After every row comes roughly how far along a hidden order it lies, from 0 to 15.
In the rows, 128 means zero.
[133 137 129 125 120 114 115 129 131 140 107 140 129 116 114 130 131 136
 137 101 139 132 134 118 113 128 127 119 135 133 132 127 131 133 122 119
 122 143 143  92 121 143 105 125 134 101 216 141 118 104 126 131 118 122
 104 157 139 124 127 122 117 138 137  65 138 120 132 132 130 157 139 109
 126 124 136 121 123 125 157 189 255 130 102 128 166 134 141 126 148 121
 149 139 124 153 135 145 121 127 104 175 118 154 106 126 123 123 125 125
 121 136 111 121 132 129 125 156 128 143 139  82 137 133 120 123 128 122
 117  93 124 106 121 130 129 102 123 139 114  24 125 125 157 156 118 108
 144 129 130 144 131 153 113 124 127 133 127 131 105 127 120 122 130 140
 131 125 127 129 129 118 118 114 113 132 130  96 127 177 130 153 138 147
 118 134 148 156 113  96 142 125 120  70 129 106 137 124 132 123 127 128
 121 138 137 123 214 131 141 122 128 129 125 138 140 131] : 5
[125 118 100 136 133 113 151 123  93 115 140 100 134 183 182 125 123 121
 143 154 100 119 141 143 148 129 120 126 119 106 119 134 110 100 128 149
 131 109 137 201 112 104  71 135 139 107   1  89 146 192 113 126 132 140
 137 115 111 130 130 114 140 112 140 179 113 158 112 122 135 126 146  94
 126 113 122 135 136 121 106   1  96 121 158 128  79 147  97 131  97 159
 136 103 144 129 103  93 131 133 127  55 120  66 140 131 148 110 111 218
 135 138 160 110 116 124 125 115 127  43 109 154 101 123 135 139 122 158
 146 165 120 167 252 126 131 178 170 157 168  75 132 133 106 121 148 141
  95 124 114   3 126 104 146 124 133 139 124 131 128  82 134 128 131 126
 133 117 137 119 119 121 131 168 151 122 116 185 163  27  85 133 104  99
 146 132 117 180 139 183 104 156  74 226 133 201  82 167 140 113 134 127
 130 144  92 150  50 118 133 136 132 129 133  81 107 107] : 15
[131 143 137 127 118 122 111 133 154 139 106 149 126  98  98 130 142 142
 129 101 144 133 126 118 108 126 130 123 139 137 137 125 137 144 125 108
 121 141 144  70 125 143 128 124 129 106 255 147 113  90 119 132 116 115
 109 148 143 123 117 128 112 143 139  39 146 107 135 133 128 156 125 112
 126 129 136 119 128 125 156 250 201 134  85 128 169 136 124 125 161 111
 142 145 119 144 138 157 123 126 102 222 125 175 106 125 119 127 133  90
 122 130 104 129 129 131 126 160 130 154 145  99 147 135 106 120 131 108
 114  78 124 105  76 131 134  97 112 126 100  62 123 128 150 149 113 111
 152 132 132 151 131 175 107 128 125 133 129 130 115 134 120 121 130 139
 126 127 123 135 131 126 121  89 106 125 128  99 109 175 140 144 144 148
 109 130 159 111 107  87 158 114 128  39 125  72 151 116 132 145 124 129
 124 129 149 118 227 143 138 118 127 129 124 129 135 138] : 2
[129 143 153 121 128 128 103 133 173 144 112 157 124  77  96 134 137 142
 128 109 158 136 126 120 121 125 131 125 139 141 137 126 142 151 127 117
 125 140 137  62 130 152 117 123 122 103 255 156 104  64 132 131 116 102
 111 160 156 126 109 136 118 143 140  59 153 109 146 135 124 142 119 144
 124 134 130 114 126 134 157 255 222 135 105 123 142 119 140 126 134 110
 127 146 116 124 142 157 124 123 112 202 139 206  95 124 122 123 136  86
 121 130  99 129 134 131 127 155 132 183 148 106 148 138 110 117 132 102
 112  82 132 105  36 133 129  81 104 116  86 101 122 128 150 138 113 118
 166 132 136 236 131 163 109 130 125 121 132 129 123 139 123 119 127 141
 120 124 122 136 136 134 124  96 105 129 132  78 116 208 155 141 149 153
 118 125 149  95 103  75 136 102 139  54 119  37 168  96 126 137 122 129
 123 116 157 117 200 133 145 115 125 126 123 158 138 147] : 0
[133 158 120 131 110 116 122 129 121 139 106 134 130 144 115 127 141 144
 130 104 122 130 143 117 100 126 128 114 137 136 133 129 117 128 121 123
 118 142 149  76 115 130 169 129 145 110 163 130 132  78 100 137 120 121
 106 161 129 129 129 116 113 140 121  76 127 115 121 132 136 173 152  83
 131 119 138 122 125 122 151 175 237 130  92 140 151 140 164 125 146 104
 160 128 127 176 128 125 116 129 110 183 108 149 118 132 125 121 126 122
 122 133 114 119 118 127 125 161 129 114 140  81 132 144  94 126 126 132
 122  87 127 126 151 130 122 124 125 148 112   4 126 124 167 155 132  89
 143 130 118  74 128 149 122 121 122 151 121 136  95 134 115  99 133 143
 138 127 134 134 128 109 101 129 116 134 127 120 131 137 121 142 131 152
 119 138 170 171 119 105 137 138 124  94 132 130 131 137 143 131 127 127
 123 139 133 125 226 144 137 136 130 127 125 102 130 135] : 6
[130 134 143 122 130 133 108 136 151 136 103 149 126  89  82 131 144 142
 125  97 146 136 124 116 110 128 128 123 141 140 134 120 140 149 121 110
 119 145 143  57 131 149 134 127 126 110 255 162 114  59 130 132 121 108
 111 151 146 122 119 128 115 142 131  65 148 102 137 131 128 154 119 126
 130 132 138 121 129 122 151 239 200 138  98 128 151 132 109 125 152 103
 144 140 118 141 143 161 136 126 111 190 127 183 113 123 115 128 135  80
 121 123 101 138 127 130 127 163 130 167 140  90 145 140 113 123 131 103
 120  80 127  96  86 131 126  91 113 118  93  93 125 128 161 148 115 125
 146 131 128 206 131 160 106 128 126 127 128 129 121 141 123 132 129 139
 125 128 121 134 131 128 124  93 104 126 129  76 116 196 150 144 144 157
 112 130 147  85 111  95 163 115 145  55 128  54 149 105 127 154 124 129
 124 138 137 116 239 147 137 116 125 129 123 148 140 141] : 2
[132 133 125 125 121 112 128 125 132 138 114 140 128 108 154 132 119 125
 149 123 131 126 138 127 134 128 126 123 137 115 127 131 126 113 125 138
 128 133 134 127 119 129  51 124 134  86  94 127 122 137 124 127 116 129
 111 184 134 127 123 119 127 136 153  94 131 145 133 132 129 147 150 102
 120 118 128 119 118 128 157  80 206 121 126 121 153 126 167 128 138 149
 146 129 134 139 123 120 127 129 115 156 126 124 109 128 133 118 124 168
 121 141 128 107 146 129 124 127 128 136 132 109 120 118 130 127 123 135
 120 122 126 105 114 132 136 125 128 152 139  13 125 123 144 144 125 126
 142 128 127 114 133 162 130 124 131 125 130 130 106 111 127 116 130 133
 131 118 131 124 124 112 118 132 123 130 132 123 150 109 112 151 131 132
 128 135 131 163 112 112 119 131  90 130 127 150 124 144 134 111 131 128
 119 135 138 134 142 112 149 124 128 128 128 119 133 127] : 8
[131 136 155 120 114 116 102 132 195 149 114 164 121  72  96 131 152 130
 134 113 179 134 118 117 129 122 135 130 151 136 134 126 146 145 132  91
 126 123 137  64 137 147 123 120 128  97 255 155  92  55 115 130 117 117
 111 128 150 119 100 130 113 141 153  39 145 105 140 134 119 168 109 157
 119 130 134 112 125 125 162 255 214 132 109 117 174 139  96 124 165 117
 123 150 119 133 150 174 125 127 111 217 134 210  91 123 116 132 139  75
 118 131 103 129 136 134 126 138 129 186 148 118 155 120 101 120 130  98
 115  70 122  90  24 131 169  78 100 143  89 131 119 132 179 143 107 111
 163 133 134 214 135 209 120 135 126 115 135 129 118 106 117 124 129 140
 112 125 119 137 130 129 125  62  95 112 123  93 108 215 152 142 151 155
 111 128 148 100  98  64 159 100 115  35 113  67 165 101 121 156 124 131
 127 114 162 117 221 122 142 112 124 129 123 139 130 138] : 0
[123 139 118 132 138 107 139 125  93 122 132 120 132 177 128 127 147 135
 132 140 100 125 135 131 110 126 126 121 129 120 122 129 114 104 116 147
 131 116 128 149 116 115 102 138 144 106   1 108 139 139 105 134 126 131
 126 170 112 130 133 110 130 124 130 141 126 143 114 125 134 143 153  89
 139 117 129 125 136 122 128  32 153 119 114 137  77 143 127 130 122 129
 147 109 135 146 113 109 119 136 131 123 111  81 140 131 138 114 117 187
 131 135 145 117 119 126 127 124 126  97 118 130 115 144 114 135 121 150
 144 136 132 156 191 129 115 175 136 146 139  56 131 128 130 132 141 135
 117 126 111  47 127  94 147 126 127 144 121 136 109  73 122 102 133 135
 133 124 132 133 122 108 105 141 137 121 114 171 131  74 100 120 117 118
 137 140 137 200 131 157 133 146 108 126 130 180 105 163 137 129 132 127
 127 138 108 130 149 127 134 142 133 128 128  81 114 118] : 11
[132 143 137 122 114 117 115 130 160 133 107 150 126  95 112 130 136 134
 139  99 152 132 128 121 121 126 130 121 141 133 132 127 135 137 124 111
 125 141 141  81 124 138 115 123 132  96 195 140 113  85 118 130 115 118
 107 153 140 122 117 125 113 140 142  70 141 117 135 133 129 156 132 133
 123 126 136 119 124 125 161 213 235 131 108 124 160 133 129 125 159 122
 141 141 123 140 139 153 122 127 102 198 125 180 104 127 122 125 132 103
 124 133 101 121 130 131 125 159 129 156 145 102 143 127 110 122 129 113
 117  80 122  93  80 131 145  98 113 133 108  42 123 127 166 154 116 111
 150 131 131 164 133 193 114 126 127 130 129 130 109 127 122 123 130 139
 126 124 125 131 129 121 120  97  94 125 128  97 124 184 138 152 142 144
 120 129 150 115 107  88 146 117 116  59 124  87 143 116 129 137 125 130
 123 129 145 123 208 129 145 117 127 129 124 135 136 142] : 3
[132 145 128 126 125 126 115 133 137 139 108 139 130 121 120 129 131 143
 131 101 127 131 137 118 108 129 127 123 132 131 135 125 126 130 117 136
 119 147 145  79 118 141 123 128 135 103 213 137 125  77 127 134 117 119
 110 172 138 128 129 124 116 143 129  68 147 117 131 133 132 152 145 112
 131 126 133 120 126 128 157 212 228 131  92 133 154 128 165 126 147 115
 155 136 123 149 132 133 119 126 103 184 117 214 111 127 123 124 130 144
 123 134 107 124 129 129 126 169 130 141 166  92 132 141 108 121 130 126
 122  99 130 109 125 131 114 116 122 135 106  36 126 123 158 152 103 111
 148 129 126 165 129 137 118 122 125 138 125 132 103 153 118 119 131 140
 140 125 131 131 128 118 114 121 111 139 134  90 127 144 127 149 139 149
 120 135 151 130 117 105 148 125 123 101 132 104 142 127 137 126 125 127
 120 139 135 121 233 140 140 126 127 127 124 138 139 137] : 5
